Each row comes from the steps of one walk. Every step used is in the known rows, and no mark comes twice. Write the walk behind each row, first mark first.
Each row is shifted at random along 5 fixed directions that mean nothing.
Known rows
r > p > c > m > x > j: [  61  173  -13 -199  110 -104   66   35 -188   25    9   38   -3  105
  -62  -60   38  116 -100 -111  -66   53  208  -42  -15 -169  -66 -252
 -112  -30   36 -162  163  302  -86   54 -139 -131  179 -165   -1    0
  263 -118   65  -74  111   96  -47  111]
e > u > s > y: [ -71 -361  -59  179 -162 -160   34 -243  280   -3  -66 -134 -110  173
 -179  105  -85 -189  293   57  131 -123 -265  419  126  565  -35  231
  102  277  -28  384 -313 -252  169   10  241   98 -441  112  -47   33
 -293  388   36 -105 -144  121  135  127]
m > e > w > u > s > y > p: [ -44  -92  -93  -14  163   57  129   -8  -54  -61    9   69  120 -218
   22  -19 -187  234 -213  240    8   -6  -88 -149  -57   10 -103   55
  -98   56  -81  -69   34  123 -118 -163 -130  -56  315  188   10 -402
   21  -95   24 -138  -11 -113  -16  -42]
s > y > c > p > r > x > j > m > e > u > w: [  97   19 -197  -48    2  175  160   89 -157  -38   17   43   95   -9
   12   11 -287  151 -133  116  235  -11 -183  -73  -13   -1   10   17
   46   -3  -31   44  244   13  -35  -66 -311 -186  249   73   -6 -459
   95   27   74  -28  -30    0   10   -4]
j > c > m > e > w > u > s > p: [ -69 -231   27   81 -105  -30 -176   -1   80  152 -148   28  161 -161
  -31  114  -57   45  -38  150   45    3  182 -178  -11   99   15   67
  -10  -60   24   29  -92  -33   73  -56  -17   14  -49  211  -61  -35
  -45  -59   30 -104  -19   25   20  -47]
p > r > x > j > c > m > e > u: [  52 -101   34 -205   13 -136  -80   -3   56   -7   91  -58 -207   90
    8   95   27  176  -57  109 -131   11   58   31  -42  365    5 -202
 -167   45   65   56  196  202   58  -10  -64 -105   -3   85   51 -143
  159  -46  137  -34  167   -4    8   63]
p > r > y > c > m: [  50   40  159 -161    0  -75  100   20   94  154  -18  -36 -213  146
   19  123  238   17  -10  -73 -168  -37   -9  120    2  106  -96 -168
  -96  117  -29 -106    2   17   10   91  150  -29    7 -217   -4  136
   88   17   13    9   94  -66   61   35]
w > m > e > u > s > y: [  66 -227  -47 -181 -155  366    3   43   86   80 -151  -90   -9  -93
   82  161   43    6   42  120  183   68  -38   27  112  310  -75   34
  102  256   -5  123   70    6   63   62   32  -13   52   72   -5  -85
  -61  -19  100 -195  -50   15  117 -382]
j > y > s > e > m > x: [-111  -57  104   54  126  -12   61   95   69  -64  -22   32  -37 -161
   43  -69  -79   75 -125  179  -57    8    8   76   28  193   49   71
 -115  -31  -96    0  -41  138 -126 -141  -21 -109   48  112   48 -135
   -4  -75   68  -29  -22 -136   25  -11]
u > e > m > x > c > r > y: [ -11  172  -77 -174   93   70   55   92 -165  -92   17  103  -15  -25
  -10   17 -111  217 -167  -33  -60  143  -85 -170  -42  -28    2 -117
  -48  -47   71 -121  182  268   -9   35  -94 -154  260    2   73 -236
  200 -111   71   10   34  -57  -18  -74]
y > c > p > r > x: [ -55  324  -24   69  244  -71  435   81 -343   12  118  200  220   54
 -212  -86 -424  334 -145   59  173  -72 -111  -95    9 -242  -89 -238
  -79  -44  -52   13   86   61  -94 -143 -263 -357  350 -151  -69 -445
  165  107  -44   58 -147  182  -63  419]
w > m > e > x: [  28  -69  -71  -48 -170  212  155   41  -42   70  -31  -19  -74  117
  -89  -24  -83  -25  192  116  273   -9  -34  175  246  271   28 -126
   93  258    1  273 -103   -1  -22   19   53 -105  -60   17  -34  -37
 -107  132    9  -43 -129  140   58 -105]
y > p > c > r > x > m > e: [  80  147   23 -101  159   -3  154   30  -55   97   66   31  -27  168
 -140  -11 -202  155  -92  147   43    8  120  -66  164  233   -2 -200
  -60   51  -66  198   17  130  -29  -11  -10 -228   -8   80  -83 -242
    5  177   60 -119   17   69    1  172]
x > m > e > u > s > y: [-136   39 -180  208  231 -180  252 -148 -199 -261   51  143  136 -192
 -130 -111 -378  185 -173  -35 -115  -25 -369   15  -91  -56 -106  160
  -85 -135  -93  -82   98  217   43  -88 -202  -71  230   84   39 -369
  111  -72  200   85 -135 -175  -62  269]
s > y > c > p > r > x > m > e: [ 161  -74 -111 -313  110   -3  190   14 -128  109   62   15 -281  162
  -57   24 -103  222 -170  221  -42   19  -69  -28   71  435  -74 -273
 -126  188  -41   65  220  327  -25   74  -94 -245  139   49   69 -418
  176   95  238 -220  162  -13  -29   93]
u > e > w > m > x > j > y > p: [  41 -130 -135 -166 -131   96  -40   -7    3  -61   49  -66 -177   17
  263  -54  235  -82  -20  -52  -51    6  -88   83 -132 -170  -14   -5
  -74  144   55 -273   67  173 -187   20  -25  162  106  -71  127  134
   53 -260  -41  -36  197 -199  -12 -239]
j > m > e > x > c > r > y > p: [ -70   54   52  -73  150 -159   26   92   10   23   41  112 -104   42
 -129  -11 -189  157 -133  216  -81   21   25  -68   96  282  129 -129
 -132  -67  -70  107   14  172  -81  -92  -74 -179   37  173   20 -282
   76   58   55  -47  109 -117  -29  162]
p > r > c > m > x > j > y > s > e > u > w: [  15  -49  -60   65   60  -51 -108  -69   35 -201  124  -39 -114  -56
  161   -3  135  -34  -54  -75 -189  -23 -133   41 -197  -43  -16  164
  -53  -75   57 -177  121   -9   39   -1  -28  138   10    3   57   39
   64  -90   44   97   69 -169  -17  -59]
j > c > p > r: [-198   51    1   89   99 -384  357  -21 -283  100   70  202   97   65
 -275  -57 -407  346 -103  112  -22 -158 -184  -38  -40  -28 -111 -257
 -251  -84  -24  -39   28  175  -37 -168 -222 -278  211 -103    9 -365
  191   21   97   34  -26  117  -90  585]
w > u > e > x > j > c > m: [  31  -93 -165 -175 -318  375   59  135 -203  175  -62  -55  155   30
   10  168  -98   80   60  -10  492   81  -81  -29  105   -7   77 -189
  206  229   46  153  208  -93  138   87 -277 -171  171  -17  -43 -143
  168   31  -55  -52 -103  204  110 -206]
j > y > p > r > x > c > m > e: [ 121  -51   43 -242  -57  158   65  130   27  240  -36  -58 -127  164
   28   77    9   -2   -7  183  146   49  163    9  222  362   37 -215
    8  194  -65  172   46   17  -27   83   -6 -150  -39   50  -48 -110
   18  166   54 -172   68  103   80  -84]
x > j > c > r > y: [-160  155   41   67  -58 -109  240   67 -132   24    7   23  200   17
 -118  -75 -235   11   23 -144   36  -43 -176  125   20 -162  -36  -23
   18 -151 -123   13    0  -94  -46  -84 -146 -101  112  -99   35  -80
  133   15  -53  150 -133   88   39  210]
x > j > m > e > w > u > s > p: [-185 -198 -123  240   70 -408 -139 -261   71 -214   40   20   18  -98
  -35  -97  -66  -12  -56  -62 -245 -106 -102   42 -157  -24   25  210
 -146 -143   42 -130  -91  162    6  -96  -24  194  -58  186   79   39
  -50 -201   54   18   31 -237 -110  210]
j > m > e > x > c: [  65 -118  250 -192 -191   45 -318   29  296   78  -53 -197 -208  -14
  235   85  474 -159   90 -115 -206   92  283   93  -41   13   72   -1
  -26   28   69 -134  -44  132  -79   48  254  145 -260 -117   78  515
  -46 -192   10  -32  204 -106   61 -318]
r > p > c > m > e: [ -13   12   89 -120  213 -354  122  -78  -49   83  104  132 -209  107
 -133   14  -11  218 -127  121 -380  -42  149  -34  -34  199 -105 -274
 -279  -43  -15 -135   25  440  -66  -61   54 -113   64   11    4 -102
  196  -95  212 -105  207  -74  -72  310]
x > c > m > e > u > s > p > r: [  40 -154 -105  -26 -111   10  -72 -120   26   40  -82  -21  -62   83
  -78  148   16  -24   67  -10   78  -42  -91   32  -17  212  -32    0
   34  132   82   69   96  -68  188  118   40   64 -156  -16  -42  -26
  -56  133   94 -111   37   22   18   21]
s > p > r > y > c > m: [  90  188  410 -225  142  243  -57  286  154  278 -244  -30  105  -99
  108  160  210   58 -230   70  -46   71  385 -207   -8  -95   23 -140
   18 -115 -145 -123   92  -32  -82  -18   97 -116  190 -173   -3   47
   35 -106 -131 -118  125  -37   55 -171]
m > e > x > j > c > p > r > y: [  85   91  210  -66 -101  279 -102  275   72  113  -63  -49   88   18
   31  -33   26 -133  144  130  209   83  318  -15  180   22  167  -66
  225  -65  -90  233  -53 -247  -82  -81   52  -44  -92   60  -37   64
 -113  127 -205   18  -13  234   59 -189]
m > x > c > p > r > y > s > e > u > w: [  29  -49  -86  179  138 -179  -26 -167    4 -200  179   55 -123   19
   15  -71  -14  -28   17   45 -142  -54 -201  -15 -128    6  -22  181
  -29  -43   57  -50  -49 -104   46  -58  106  140 -109   81   -2  -48
  -94  145   18   57   36  -61  -57   75]
w > e > m > x > j > c: [ -43 -230 -145 -208 -290 -246 -122 -160   18   26  110 -127 -401  149
   91   17  338  -69  119 -149 -220  -44 -142  260 -128  136   12 -124
 -172  194  120 -161   35  229    7  144   82  147 -165 -158  190  343
  154 -215  128  -11  219 -126   -5  -38]
x > c > m > e > u > s > y > p: [  35 -173  -33  -28  -21  -55  -76  -90  115   65  -87   -8  -85  -28
  -46  117   51  -40  -61   70  -67   15  -33   14  -31  236  -19   81
  -22   88  -69   18   15   19   78   20   39   61 -131  104  -49  -57
   -3  122   92 -173  108 -138   68  -19]
c > p > r > y > s > e > x: [ -36  106  246  114  354   77   73  188   71  -34   51  118   45  -64
 -134  -66 -243  134  -94  387   70  -10  183 -116  139  279  141  -66
   46  -80 -140  276 -115  -96  -65 -247   63 -198   38  237  -79 -353
 -163  230 -163  -40  -50   80  -38  145]
u > s > y > c > p > r > x > j > m > e > w: [  43 -194 -249  -33  -59 -221  -60 -158   22 -151  150  -26 -327  151
   18  -22   79  -43   44  -54 -174  -93 -202  165 -149  164  -55   42
  -95  106  117 -119   53  137   -7   82  -33   90 -120   44   63  -56
   56   -3  120  -14  149 -128  -49  122]
r > x > m > e > w > u: [  35  113 -322  -87   71  114  279  -63 -349 -193  173   37  134 -142
   64 -149 -203  223 -128  -93  139   58 -243  -67  -28 -313 -129  -63
  -41   75   38 -158  247  220  -78   35 -302 -110  447  -69   28 -287
  217 -227  121  119 -151    3  -80  -40]
u > e > w > m > x: [  75  -34   54 -110  -91  297  -47  126   39   19  -85  -26   65  -59
  155   16   62   67  -22   66  102  103  187 -122   29  -49  -18  -42
   25   81   92  -56  -61  138 -111  -55   80  -44  105   51   -6   41
  -83 -165  -60  -59   -9   32   47 -357]
j > x > m > e > w: [   6  -38  230  238 -101  -10 -184  -16  316  -65  -42 -125   80  -54
  139 -147  127 -310  173  -93  -74   27  233  129   71 -100   83  271
   76 -170  -34   71 -352 -129 -124 -110  276  187 -380   96  -29  443
 -326  -10 -120  165  -87  -13   35 -139]
c > m > x > j > y > s: [  -1  -47   31 -247   34   53   76   81  -78  -54    9  -47 -107  -76
  195  -75  183  112 -136  -94 -100   82   37   50  -28  -81 -140 -160
 -213   85   40 -299  256  331 -192  -12 -232  -81  261 -108   50  -15
  298 -245   94  -46  131 -139    5 -150]
j > m > x > c > r: [ -91   51   70  -60  -20 -117   63   64  -92   71 -110   39  105   28
  -90  -24 -168  188  -99  -26    2   60   55 -104   99   62  -28 -140
 -166  -82   70    4   32  251  -30  -32 -135 -233   77    1   18  -94
  117  -52  131  -33  -38   46   -3   79]
r > x > j > m: [-155  145  190  225  154 -267   26   -8  105  -77  -18  -20  219   25
 -132 -138 -222  -33  -36 -103  -39  -13  195  111   99   -7  120   71
  -13 -227 -109  133 -210   66  -66 -161   -8 -118  -98   85  -33   73
  -67    8  -96   81 -145   45   16  276]
w > u > e > m > x > j > y > c > p: [ -26 -209 -225  -92  -20 -237   -2 -117 -104   -6   82   53 -243   96
  -18   27    1  122  -72   93  -55   12 -206   35  -40  206   66 -108
 -151  168   66  -16   79  249   36   26 -128  -15   71  120  109 -152
  180  -32  108 -121  143 -144  -49  101]
u > e > x > c > r > p: [  70   55  -24 -213 -165  311  -23   56    8   61   43  -39   24  121
   54  142   75  -57  140  -70  202   65   -8   15   -3  -82   25 -105
  206  153  102   45  101  -88    5   78   57   11  -66 -132   -3   64
  -18   62 -120  -51   68  164   45 -214]
j > x > c > m > e > w > u > s: [-157  -57 -325  289   29 -261  148 -137 -311 -150  112  167  198  -59
 -214 -113 -467  184  -20   -9  140  -15 -253 -108   30  -50  -31   39
  -79  -55   95   76  -80   78  120  -35 -301 -125  128  241  -75 -320
  118   80  114  120 -278   88  -74  308]
x > m > e > u > s > p > c > r > y: [ -17   30 -142  282  -53   -1   37 -175    2  -75  -19   21   58   83
 -156   12 -113 -256  246 -147  110  -74 -262  149   89   12   10  257
  238  -20  -33  212 -125 -356  226  140  139  175 -277  -17  -80  109
 -219  275   26  108 -205   61    9  119]
r > p > c > m > x: [  52  366  264   21  119  202   46  226 -101  151 -170   97  358  -84
  -27  -45    0   12  -47  -68  119  120  475 -232  130 -427  -11 -104
   98 -206  -49  -49  -55   -9  -94  -33  -13 -156  147 -166 -143  163
   23  -57 -103   19 -121  238   18  -83]

Which walk is each row?
[ -56  -28   11   10    2 -118 -126   91   19  -46   -1   46  -18   16
  -31  -38 -129   64  -58   95 -124   60   65 -114   -5  171   96  -11
  -51 -155   41   53 -117  111    3  -64   15  -38   11  273   76  -92
   18  -73  -24   39   27  -28  -14  -24]
u > e > w > m > x > j > c > r > y
[   3  279  -92  263  213  -84  148 -116 -147 -224  151   91  177  -38
  -92 -106 -289  122  -39 -113  -56  -16 -164 -115  -56 -277  -56  126
    4 -223   40   14  -23   13   71  -56  -40  -48   78   19  -66 -143
  -42   38   47  238 -191   12  -84  240]
p > c > r > x > m > e > u > w
[-139 -165 -241  243  116 -486  138 -331  -36  -65  106   57 -162  131
 -294   -5 -168   94   50   80 -124 -230 -445  103  -84  208 -118   77
 -169  140   36  113 -246  -88  173   32   76   86  -94   67    7 -185
  -99  251   59  -17  -72  -31  -97  517]
e > w > u > s > y > p > c > r
[ -50  206   47  -36   72   68   78  141 -214  -64  111   58   29 -101
   58  -90   -3   42  -67  -45  -57  -17  -90  -68 -188 -393   59 -106
   47 -196  -62 -196  217   26  -81  -77 -141  -32  267 -207  141  -74
  184 -161  -91  164   82   16  -96  105]
s > e > x > j > c > p > r > y
[   0  110    4  104  227  -64 -166  -47    3 -129   25   59  -68  -26
  -35    9  104  -31  -48  -18 -141    6   23 -101  -56  -29  110   33
   68  -91    0   17   14  -75  142   71   50  116   38   85   37   27
   -8   33 -106   42   22 -121  -83   46]
w > u > s > p > r > y > c > m > e > x > j
[  55  -28 -112   25  -13  174 -166  -10   30  -32    7  -55  121  -97
  115   36   36  -90   -8  -14  135   39    6 -133   -8 -108   37  196
  147   22    2   38  -12 -228   77  132  -12  117    3   44    2   53
 -100   -4  -65  -15  -87   30    3 -213]
j > x > m > e > w > u > s > y > p > r > c
[  98  -44   42  -57 -103  -84 -164  -42   92   17   87  -60 -136   39
  113  -46  214  -99   87  -62 -148    2  164  -11  -73  -95  -16  -18
  -39  -46   97 -119  -30   29  -50   53  135  118 -195  -75    6  264
  -50  -97   17   91  133   32  -56  -29]
j > c > p > r > x > m > e > w
[  33 -120  -67    9 -127 -112  -46 -120  129   57   46  -67 -278  164
  -84   35  201 -271  162  -63   -5  -95 -142  260   26  242   74   67
   97  187  -48   86  -96 -269  123  164  245  180 -359 -105  -36  233
 -131  239  -36  -27   46  -29   34   64]
x > c > p > r > y > s > e > m
[ -44 -124   -6   43  -88   71 -114   29  -24  118 -127   48  160 -149
    9  116  -30   99  -43   99   78  -28   85 -231  -44  -40  -35    1
   -6  -43   77  -43   28  -84  109   15  -58   13   83   70  -39  -56
  -28 -105   16  -30  -37   45  -22  -60]
j > c > m > e > w > u > s > p > r
[ 169 -173  -14   44 -102  103 -219 -123  269   21  -15 -136 -110  138
   35  118  143 -210  158   37  127  -33   84   84   48  301   43  166
  145  152   74  204  -87 -313  140   97  227  157 -411  101 -125  148
 -279  289  -45  -95   17   62   78 -161]
y > s > p > r > x > c > m > e > u > w
[  68 -342  -75 -396   64 -206 -207   16  102   54   -9 -150 -454  104
   33   41  189  185 -154  252 -167  -33   70   18  -77  532  -16 -220
 -346  219  127  -38  116  322  -62   99  -30  -36   20  109  168 -169
  131 -104  155 -307  327 -115  -97   24]
e > w > m > x > j > y > s > p > c > r
[  32   20   -4 -321  -57  -54 -178   77   17    6   21  -53 -180  -40
  196  -20  336   27 -123  -92 -226   44   69  -85 -201 -231  -45 -119
 -202  -19   85 -360  172  181 -177   70  -54  102  176 -165  149  165
  222 -349  -32    6  295 -176  -53 -198]
e > w > m > x > j > c > r > y > p
[   2   87  162  -77   85  143 -137   -5  134  -15  -46  -68   46 -111
  116  177  251  -18   22 -133  -95    9   10  -90 -186 -268  -90   80
   60  -44   63 -169   98 -143   60   52  143  141   55 -251   29  178
  -28  -98  -81    2   64    4  -11 -115]
e > u > s > p > c > r > y
[ -69 -128   41  201   29 -225   66 -174   33  -29   59   37 -218  -77
   50  -12  213 -120   85  -48 -266 -153 -251  185 -143  -91  -91  120
 -139  -24  -49 -195  -20  -53   22   -8   83  219 -101 -158   36  213
    2  -40  144  107   60 -229  -55  188]
j > y > s > p > c > m > e > u
[  97 -105 -241 -203 -230  238  -96  -15  -42   23   49 -102  -46   -2
  202  106  285 -117   71 -145  133   16  -59   29  -53 -178  -63    5
   91  240   78 -166  192 -174   30  204 -107  206  100 -127  -31  143
   97 -121  -62  -23   52  -34   35 -304]
x > j > y > p > r > c > m > e > w > u > s
[ 140 -109  -82 -317  122  141  -56   10   85  -36   83 -108 -201   99
    8  155  -25  184  -95  233   23   37   -6  -20  -25  452  -42 -114
  -43  224   20  170  226  122   20    4  -54 -110   46  169   26 -393
   61  141   77 -286  183   17   42  -76]
m > e > u > s > y > p > c > r > x > j
[  32   -2 -222 -342 -403  215   74   17 -223  139  -26  -51  -17  157
   92   39  183 -103  177 -274  213   17 -126  108   24 -229 -130 -211
   50  211  158 -152  279   31  -30  256 -186   25   93 -358   78  227
  241 -185   67  -24   69  159   30 -271]
w > m > x > j > c > r > p
